Below is a small trained network, with its code and all its weights. Each question gives an input and a class and asks what happens when units are switched off, that is, made to give their printed mean instead of their output.

import numpy as np


def w(rows, s, z=0):
    codes = np.array(rows[::2]) - 128.0
    scale = np.full(codes.shape[1], s)
    scale[-1] = z or s
    return codes * scale


def f(y):
    return y / 2 * (1 + np.tanh(0.7978845608 * (y + 0.044715 * y**3)))


def log_softmax(a):
    a = a - a.max(-1, keepdims=True)
    return a - np.log(np.exp(a).sum(-1, keepdims=True))


def net(x, mask):
    res = np.array(x, float).reshape(1, 7) / 4 @ E
    y = f(res @ A[0][:, :-1].T + A[0][:, -1])
    res = res + np.where(mask, y, B[0][:, -1]) @ B[0][:, :-1]
    return log_softmax(res[-1] @ U[:, :-1].T + U[:, -1])


A, B = {}, {}
E = w([
[146,179,142,147,100,118,73,130],'x0',
[10,127,120,181,69,51,88,152],'x1',
[192,185,112,106,94,77,135,190],'x2',
[187,45,158,123,102,142,132,169],'x3',
[140,138,71,72,70,104,140,119],'x4',
[120,162,133,23,163,80,137,122],'x5',
[120,119,116,124,106,167,183,181],'x6',
],0.012)
A[0] = w([
[126,142,127,100,192,121,146,112,121],'n1',
[112,180,79,104,103,140,106,170,169],'n2',
[117,150,110,80,161,126,128,110,87],'n3',
[158,90,146,133,154,156,134,133,253],'n4',
[56,127,101,142,108,181,134,133,132],'n5',
[125,97,120,139,104,156,143,94,191],'n6',
[104,97,163,162,113,158,112,86,226],'n7',
[150,126,127,128,204,154,126,78,169],'n8',
[144,79,136,191,81,118,97,135,78],'n9',
[191,86,124,69,104,152,189,157,124],'n10',
[87,88,113,92,92,111,90,95,113],'n11',
[114,192,86,111,73,102,131,171,180],'n12',
[114,118,141,116,55,159,133,117,186],'n13',
[134,169,111,74,169,118,146,77,200],'n14',
[79,127,193,126,115,143,137,83,197],'n15',
[162,88,142,104,113,136,188,156,126],'n16',
[121,132,99,88,68,69,150,125,134],'n17',
[170,104,110,89,99,158,135,137,153],'n18',
[146,166,108,106,96,83,165,247,173],'n19',
[150,103,143,144,197,156,136,151,168],'n20',
[153,204,138,144,128,90,47,142,176],'n21',
[143,168,95,86,171,131,130,99,134],'n22',
[176,172,145,159,159,170,155,168,172],'n23',
[121,162,106,102,80,96,147,112,193],'n24',
[149,122,123,98,101,79,165,196,146],'n25',
],0.015,0.005)
B[0] = w([
[166,142,50,144,116,149,122,138,183],'n1',
[108,173,104,165,73,62,95,176,198],'n2',
[124,145,89,133,154,195,102,97,176],'n3',
[146,121,73,109,82,123,97,161,220],'n4',
[180,96,156,135,176,25,148,111,194],'n5',
[170,125,99,139,140,99,114,151,177],'n6',
[155,106,102,114,140,52,132,99,214],'n7',
[129,166,85,109,105,173,124,174,220],'n8',
[162,69,55,203,178,177,138,69,205],'n9',
[183,14,180,91,184,140,108,148,248],'n10',
[146,193,129,117,91,107,119,148,181],'n11',
[48,134,111,177,121,50,105,166,235],'n12',
[148,68,142,136,147,127,82,149,173],'n13',
[187,132,106,103,118,200,66,153,228],'n14',
[159,108,101,94,123,77,156,98,190],'n15',
[134,83,172,91,152,172,143,139,204],'n16',
[62,86,158,129,78,164,141,138,210],'n17',
[177,71,116,92,178,118,99,122,201],'n18',
[77,113,164,154,145,82,125,184,245],'n19',
[106,142,112,144,47,101,138,133,209],'n20',
[165,105,177,73,125,21,135,176,233],'n21',
[120,111,102,119,123,196,143,110,201],'n22',
[136,153,82,33,11,110,254,187,210],'n23',
[122,230,138,139,91,142,121,202,205],'n24',
[30,82,166,109,165,128,122,159,206],'n25',
],0.0096,0.014)
U = w([
[91,162,75,163,80,60,130,193,186],'0',
[99,144,166,112,210,119,178,140,107],'1',
[160,67,134,35,146,150,122,178,215],'2',
[159,51,75,178,234,149,81,86,39],'3',
[136,143,182,164,155,212,112,75,40],'4',
[158,160,39,112,86,243,149,110,106],'5',
[145,100,129,110,153,61,204,64,182],'6',
[2,89,158,140,149,164,165,132,3],'7',
],0.009,0.0032)

Each question gives the input, the list of numbers given to net, and the class t.
The units are the neurons (one row each of A and B). Each row of codes is followed by its name. A weight is (code - 128) times the scale printed after its matrix; where a second scale follows, it is the last column's (A, B and U).
mask holds one flag per neuron, in row order. A switched-off neuron (its flag False) gives its mean, the last column of its row in B, instead of its output. The means were averaged over made-up inputs and are rounded, as every weight is.
A unit's drop is (log p(t) with every unit on - log p(t) with that unit switched off) / (log p(t) with every unit on - log p(t) with every unit switched off).
The circuit of an input: a set's keep is (log p(t) with only the set's units on - log p(t) with every unit switched off) / (log p(t) with every unit on - log p(t) with every unit switched off). Starting from the 12 units with the biggest drops (on a tie, the unit counted first), units are removed one at a time, each time the one whose removal leaves the highest keep (on an exact tie, the one counted first), for as long as the keep stays at least 0.8.
units of the circuit, in order: the units of the circuit, biggest drop first
most important unit: the unit with the biggest drop
top k neurons: the k neurons with the biggest drops, biggest first
drop when u is switched off: that unit's drop, to one decimal
input [7,0,-4,2,1,-5,-8], class 3: units of the circuit, in order -> [n9]
input [8,-6,5,-4,6,-2,8], class 0: top 2 neurons -> [n12; n2]
input [2,8,3,7,-2,-4,7], class 3: top 2 neurons -> [n9; n23]
input [-7,6,-3,0,6,-4,-3], class 6: top 2 neurons -> [n5; n2]
input [0,1,-4,-2,-8,-3,-8], class 6: units of the circuit, in order -> [n15; n7]
input [-8,2,-8,-2,4,3,5], class 3: top 2 neurons -> [n23; n21]
input [-5,-4,-6,-2,3,-4,-5], class 5: top 2 neurons -> [n8; n10]
input [3,3,1,4,5,6,7], class 7: top 2 neurons -> [n25; n17]
input [-2,7,-4,6,-5,0,1], class 3: top 2 neurons -> [n9; n23]
input [-5,1,-1,5,-4,1,-6], class 0: top 3 neurons -> [n10; n18; n20]
input [-3,7,1,-8,-8,-7,3], class 3: top 3 neurons -> [n23; n9; n20]
input [3,-3,-1,-1,-2,-8,-5], class 5: top 3 neurons -> [n12; n19; n9]
input [-8,1,-4,4,1,2,-8], class 0: top 2 neurons -> [n10; n9]
input [6,2,1,4,4,-7,-3], class 3: top 2 neurons -> [n9; n23]
input [5,4,-1,0,-3,-3,-8], class 6: most important unit -> n21
input [6,-1,-6,-1,-3,-2,5], class 6: drop when n12 is switched off -> 0.1
input [2,3,3,8,-2,8,8], class 7: drop when n19 is switched off -> 0.2
input [-2,3,5,2,-6,-3,-4], class 3: drop when n21 is switched off -> -0.1
